Below are the code and all the weights of a small trained network. Each question names an input and a class and asks about switching units off, where a switched-off unit gives its printed mean instead of its output.

import numpy as np


def w(rows, s, z=0):
    codes = np.array(rows[::2]) - 128.0
    scale = np.full(codes.shape[1], s)
    scale[-1] = z or s
    return codes * scale


def f(y):
    return y / 2 * (1 + np.tanh(0.7978845608 * (y + 0.044715 * y**3)))


def log_softmax(a):
    a = a - a.max(-1, keepdims=True)
    return a - np.log(np.exp(a).sum(-1, keepdims=True))


def net(x, mask):
    res = np.array(x, float).reshape(1, 7) / 4 @ E
    y = f(res @ A[0][:, :-1].T + A[0][:, -1])
    res = res + np.where(mask, y, B[0][:, -1]) @ B[0][:, :-1]
    return log_softmax(res[-1] @ U[:, :-1].T + U[:, -1])


A, B = {}, {}
E = w([
[198,136,85,194,155,59,242,48,45],'x0',
[183,130,122,33,193,148,95,71,75],'x1',
[170,168,203,175,54,153,226,161,63],'x2',
[169,68,244,211,78,111,80,2,158],'x3',
[36,172,98,97,152,154,237,102,122],'x4',
[95,188,169,182,244,234,165,244,208],'x5',
[109,123,56,156,138,53,154,177,110],'x6',
],0.0081)
A[0] = w([
[148,107,131,91,136,87,88,155,83,231],'neuron 1',
[104,92,192,142,42,179,60,174,133,153],'neuron 2',
[187,145,125,76,64,54,146,144,81,92],'neuron 3',
[76,201,79,176,120,122,254,188,171,253],'neuron 4',
[140,170,186,86,114,220,160,115,171,65],'neuron 5',
[98,80,36,64,197,107,96,145,139,135],'neuron 6',
[145,104,132,165,185,191,190,95,134,114],'neuron 7',
[73,128,114,167,169,136,158,60,190,172],'neuron 8',
],0.0098,0.0024)
B[0] = w([
[86,19,115,70,84,150,107,104,144,157],'neuron 1',
[116,109,255,167,147,188,90,80,199,184],'neuron 2',
[154,34,63,202,117,151,129,94,63,186],'neuron 3',
[88,172,132,249,147,34,105,166,50,255],'neuron 4',
[121,192,145,37,162,174,78,219,125,180],'neuron 5',
[68,100,83,32,178,77,24,122,135,195],'neuron 6',
[64,152,160,108,154,136,170,162,114,171],'neuron 7',
[129,130,187,127,58,72,89,123,113,165],'neuron 8',
],0.0092,0.017)
U = w([
[133,105,201,78,151,174,108,131,254,178],'0',
[193,61,81,162,89,135,201,84,102,94],'1',
[94,116,99,94,151,73,108,141,115,147],'2',
[135,189,221,152,150,194,124,158,120,85],'3',
[112,76,230,211,51,65,111,81,135,253],'4',
[170,152,127,139,96,147,170,149,186,30],'5',
[137,183,176,148,161,70,192,209,71,54],'6',
],0.0098,0.006)

Each question gives the input, the list of numbers given to net, and the class t.
The units are the neurons (one row each of A and B). Each row of codes is followed by its name. A weight is (code - 128) times the scale printed after its matrix; where a second scale follows, it is the last column's (A, B and U).
mask holds one flag per neuron, in row order. A switched-off neuron (its flag False) gives its mean, the last column of its row in B, instead of its output. The means were averaged over made-up inputs and are rounded, as every weight is.
A unit's drop is (log p(t) with every unit on - log p(t) with that unit switched off) / (log p(t) with every unit on - log p(t) with every unit switched off).
The circuit of an input: a set's keep is (log p(t) with only the set's units on - log p(t) with every unit switched off) / (log p(t) with every unit on - log p(t) with every unit switched off). Starting from all 8 units, units are removed one at a time, each time the one whose removal leaves the highest keep (on an exact tie, the one counted first), for as long as the keep stays at least 0.8.
circuit, biggest first: the units of the circuit, biggest drop first
most important unit: the unit with the biggest drop
top k neurons: the k neurons with the biggest drops, biggest first
drop when u is switched off: that unit's drop, to one decimal
input [6,0,6,6,3,-4,-5], class 1: circuit, biggest first -> neuron 4; neuron 2; neuron 3
input [-2,3,-3,4,8,4,6], class 6: top 2 neurons -> neuron 1; neuron 2
input [-5,3,2,-2,-5,-8,3], class 1: circuit, biggest first -> neuron 3; neuron 4
input [-4,3,3,8,8,-2,-7], class 0: circuit, biggest first -> neuron 4
input [-6,1,8,5,2,3,6], class 3: circuit, biggest first -> neuron 5; neuron 3
input [-5,-5,5,8,1,3,-8], class 0: top 2 neurons -> neuron 4; neuron 2
input [7,3,-8,5,-7,-8,4], class 1: circuit, biggest first -> neuron 3; neuron 4
input [-7,1,2,-7,-5,0,4], class 0: circuit, biggest first -> neuron 4; neuron 2
input [-3,3,-3,7,-2,6,4], class 0: top 2 neurons -> neuron 4; neuron 3
input [1,3,-2,3,0,7,2], class 6: top 2 neurons -> neuron 2; neuron 1
input [-3,0,7,-4,1,-6,6], class 1: top 2 neurons -> neuron 3; neuron 2
input [-1,3,5,8,-4,4,2], class 0: drop when neuron 4 is switched off -> 0.6
input [-7,-5,-1,8,-4,-3,-6], class 0: drop when neuron 4 is switched off -> 0.4
input [-4,-3,-1,2,2,-3,-6], class 0: most important unit -> neuron 4
input [3,3,6,5,-3,-2,6], class 1: drop when neuron 3 is switched off -> 0.1
input [-6,-2,-7,0,-6,5,8], class 0: drop when neuron 6 is switched off -> 0.0
